Below are the code and all the weights of a small trained network. Each question names an input and a target symbol and asks about switching units off, where a switched-off unit gives its printed mean instead of its output.

import numpy as np


def w(rows, s, z=0):
    codes = np.array(rows[::2]) - 128.0
    scale = np.full(codes.shape[1], s)
    scale[-1] = z or s
    return codes * scale


def norm(h):
    return h / np.sqrt((h * h).mean(-1, keepdims=True) + 1e-5)


def f(y):
    return np.maximum(y, 0)


def softmax(a):
    e = np.exp(a - a.max(-1, keepdims=True))
    return e / e.sum(-1, keepdims=True)


def log_softmax(a):
    a = a - a.max(-1, keepdims=True)
    return a - np.log(np.exp(a).sum(-1, keepdims=True))


def net(x, mask):
    ids = ['αβγδεζηθλπστφψω'.index(c) for c in x.split()]
    T = len(ids)
    res = E[ids] + P[:T]
    u = 0
    for l in range(2):
        r = norm(res)
        for j in range(2):
            rows = slice(3 * j, 3 * j + 3)
            q, k, v = (r @ M[l][rows].T for M in (Q, K, V))
            z = softmax(np.where(np.tri(T) > 0, q @ k.T / 3**0.5, -1e9)) @ v
            o = O[l][rows]
            res = res + np.where(mask[u + j], z, o[:, -1]) @ o[:, :-1]
        u += 2
        y = f(norm(res) @ A[l][:, :-1].T + A[l][:, -1])
        res = res + np.where(mask[u : u + 4], y, B[l][:, -1]) @ B[l][:, :-1]
        u += 4
    return log_softmax(norm(res)[-1] @ U[:, :-1].T + U[:, -1])


Q, K, V, O, A, B = {}, {}, {}, {}, {}, {}
E = w([
[144,143,151],'α',
[128,108,145],'β',
[149,145,130],'γ',
[135,119,73],'δ',
[115,144,143],'ε',
[141,142,131],'ζ',
[161,85,181],'η',
[81,160,135],'θ',
[51,129,124],'λ',
[136,142,133],'π',
[106,145,128],'σ',
[1,120,92],'τ',
[109,143,110],'φ',
[132,126,74],'ψ',
[134,134,135],'ω',
],0.016)
P = w([
[206,233,81],'0',
[111,111,138],'1',
[171,73,127],'2',
[103,254,26],'3',
[117,115,145],'4',
[23,90,87],'5',
[36,148,10],'6',
[120,114,148],'7',
],0.0051)
Q[0] = w([
[165,98,169],'L0H1',
[139,82,126],'L0H1',
[145,123,144],'L0H1',
[120,173,174],'L0H2',
[78,132,70],'L0H2',
[244,137,164],'L0H2',
],0.011)
K[0] = w([
[202,56,239],'L0H1',
[145,73,115],'L0H1',
[141,24,205],'L0H1',
[105,177,196],'L0H2',
[2,112,19],'L0H2',
[241,187,236],'L0H2',
],0.0075)
V[0] = w([
[120,140,95],'L0H1',
[212,102,80],'L0H1',
[77,65,178],'L0H1',
[42,182,43],'L0H2',
[28,253,116],'L0H2',
[196,229,189],'L0H2',
],0.0035)
O[0] = w([
[163,142,138,131],'L0H1',
[113,148,107,99],'L0H1',
[72,126,84,89],'L0H1',
[197,159,133,191],'L0H2',
[142,143,173,247],'L0H2',
[2,106,9,172],'L0H2',
],0.0039,0.0015)
A[0] = w([
[219,255,158,89],'L0N1',
[87,157,118,177],'L0N2',
[76,152,175,167],'L0N3',
[79,147,175,8],'L0N4',
],0.0088,0.0011)
B[0] = w([
[6,105,103,254],'L0N1',
[186,148,1,199],'L0N2',
[21,68,202,212],'L0N3',
[83,92,175,184],'L0N4',
],0.0059,0.0045)
Q[1] = w([
[160,132,46],'L1H1',
[132,107,102],'L1H1',
[121,39,224],'L1H1',
[1,132,75],'L1H2',
[57,46,59],'L1H2',
[210,189,25],'L1H2',
],0.0057)
K[1] = w([
[149,147,4],'L1H1',
[131,102,108],'L1H1',
[157,117,196],'L1H1',
[169,161,3],'L1H2',
[130,56,91],'L1H2',
[179,148,125],'L1H2',
],0.0073)
V[1] = w([
[3,125,74],'L1H1',
[76,220,66],'L1H1',
[116,117,128],'L1H1',
[109,168,142],'L1H2',
[61,132,37],'L1H2',
[136,51,87],'L1H2',
],0.0051)
O[1] = w([
[176,169,125,253],'L1H1',
[174,1,68,151],'L1H1',
[153,76,148,143],'L1H1',
[43,157,82,129],'L1H2',
[81,176,211,236],'L1H2',
[198,172,130,159],'L1H2',
],0.0032,0.0043)
A[1] = w([
[167,111,246,236],'L1N1',
[25,188,180,255],'L1N2',
[74,30,138,175],'L1N3',
[255,116,97,146],'L1N4',
],0.0056,0.0025)
B[1] = w([
[76,211,3,194],'L1N1',
[247,109,112,254],'L1N2',
[158,180,182,205],'L1N3',
[95,44,236,147],'L1N4',
],0.0068,0.0063)
U = w([
[74,161,4,208],'α',
[141,210,91,208],'β',
[111,141,134,179],'γ',
[169,59,132,67],'δ',
[204,133,163,117],'ε',
[92,108,157,93],'ζ',
[131,91,204,77],'η',
[91,153,176,56],'θ',
[39,96,117,2],'λ',
[124,60,137,146],'π',
[192,183,168,37],'σ',
[30,96,98,14],'τ',
[224,125,112,81],'φ',
[142,48,82,116],'ψ',
[150,127,151,104],'ω',
],0.015,0.0052)

Each question gives the input, a string of symbols that net reads in full, and the target symbol t.
The units are the heads (3 rows each of Q, K, V and O) and the neurons (one row each of A and B). Each row of codes is followed by its name. A weight is (code - 128) times the scale printed after its matrix; where a second scale follows, it is the last column's (O, A, B and U).
mask holds one flag per unit, layer by layer, with each layer's heads first. A switched-off unit (its flag False) gives its mean, the last column of its rows in O or B, instead of its output. The means were averaged over made-up inputs and are rounded, as every weight is.
A unit's drop is (log p(t) with every unit on - log p(t) with that unit switched off) / (log p(t) with every unit on - log p(t) with every unit switched off).
The circuit of an input: a set's keep is (log p(t) with only the set's units on - log p(t) with every unit switched off) / (log p(t) with every unit on - log p(t) with every unit switched off). Starting from all 12 units, units are removed one at a time, each time the one whose removal leaves the highest keep (on an exact tie, the one counted first), for as long as the keep stays at least 0.8.
circuit, biggest first: the units of the circuit, biggest drop first
top k neurons: the k neurons with the biggest drops, biggest first
top k neurons in layer l: the k neurons of layer l with the biggest drops, biggest first
heads that matter: for each layer, one digit per head in row order, 1 if its drop is at least 0.15 and else 0, layers parted by /
drop of u: that unit's drop, to one decimal
input η θ η α, target α: top neuron in layer 0 : L0N1
input ζ θ β, target β: top 3 neurons in layer 1 : L1N1, L1N3, L1N2
input β θ ε ζ α ω θ, target β: top 2 neurons in layer 0 : L0N1, L0N3
input ω φ γ σ β ω η π, target φ: circuit, biggest first : L0H2, L1N1, L0N1, L0N2
input θ φ π η ε β ε, target β: top 2 neurons in layer 1 : L1N2, L1N1
input θ τ η ω η λ η η, target β: circuit, biggest first : L1N1, L1H1, L0N3
input λ α ζ η τ ψ, target ψ: top 3 neurons : L0N1, L1N1, L1N4
input ε ψ η β β β η γ, target ψ: top 3 neurons in layer 1 : L1N1, L1N4, L1N3
input η λ α, target α: top 3 neurons in layer 0 : L0N2, L0N1, L0N3
input π π φ η, target α: circuit, biggest first : L1N1, L0N1, L0N2, L0H2
input σ η λ σ π θ η, target β: heads that matter : 00 / 00
input β ε ε η α ω ε ζ, target α: top 4 neurons : L0N2, L1N2, L1N3, L0N4
input η ψ γ π η θ θ, target β: circuit, biggest first : L0H2, L0N1
input γ π ω θ η φ, target φ: top 3 neurons : L0N1, L1N1, L0N3
input β α β, target β: top 3 neurons : L0N2, L0N1, L1N3
input α η γ η β φ, target φ: top 2 neurons in layer 1 : L1N1, L1N2
input σ ζ β φ δ ε σ π, target φ: top neuron in layer 0 : L0N1
input δ φ ψ η, target α: top 2 neurons in layer 1 : L1N1, L1N2
input θ ε ζ ζ γ, target ψ: drop of L1H1 : 0.2
input β ε π ω ζ, target α: drop of L0H2 : 1.0
input ω σ α ε ζ ψ, target ψ: drop of L0N1 : 0.9
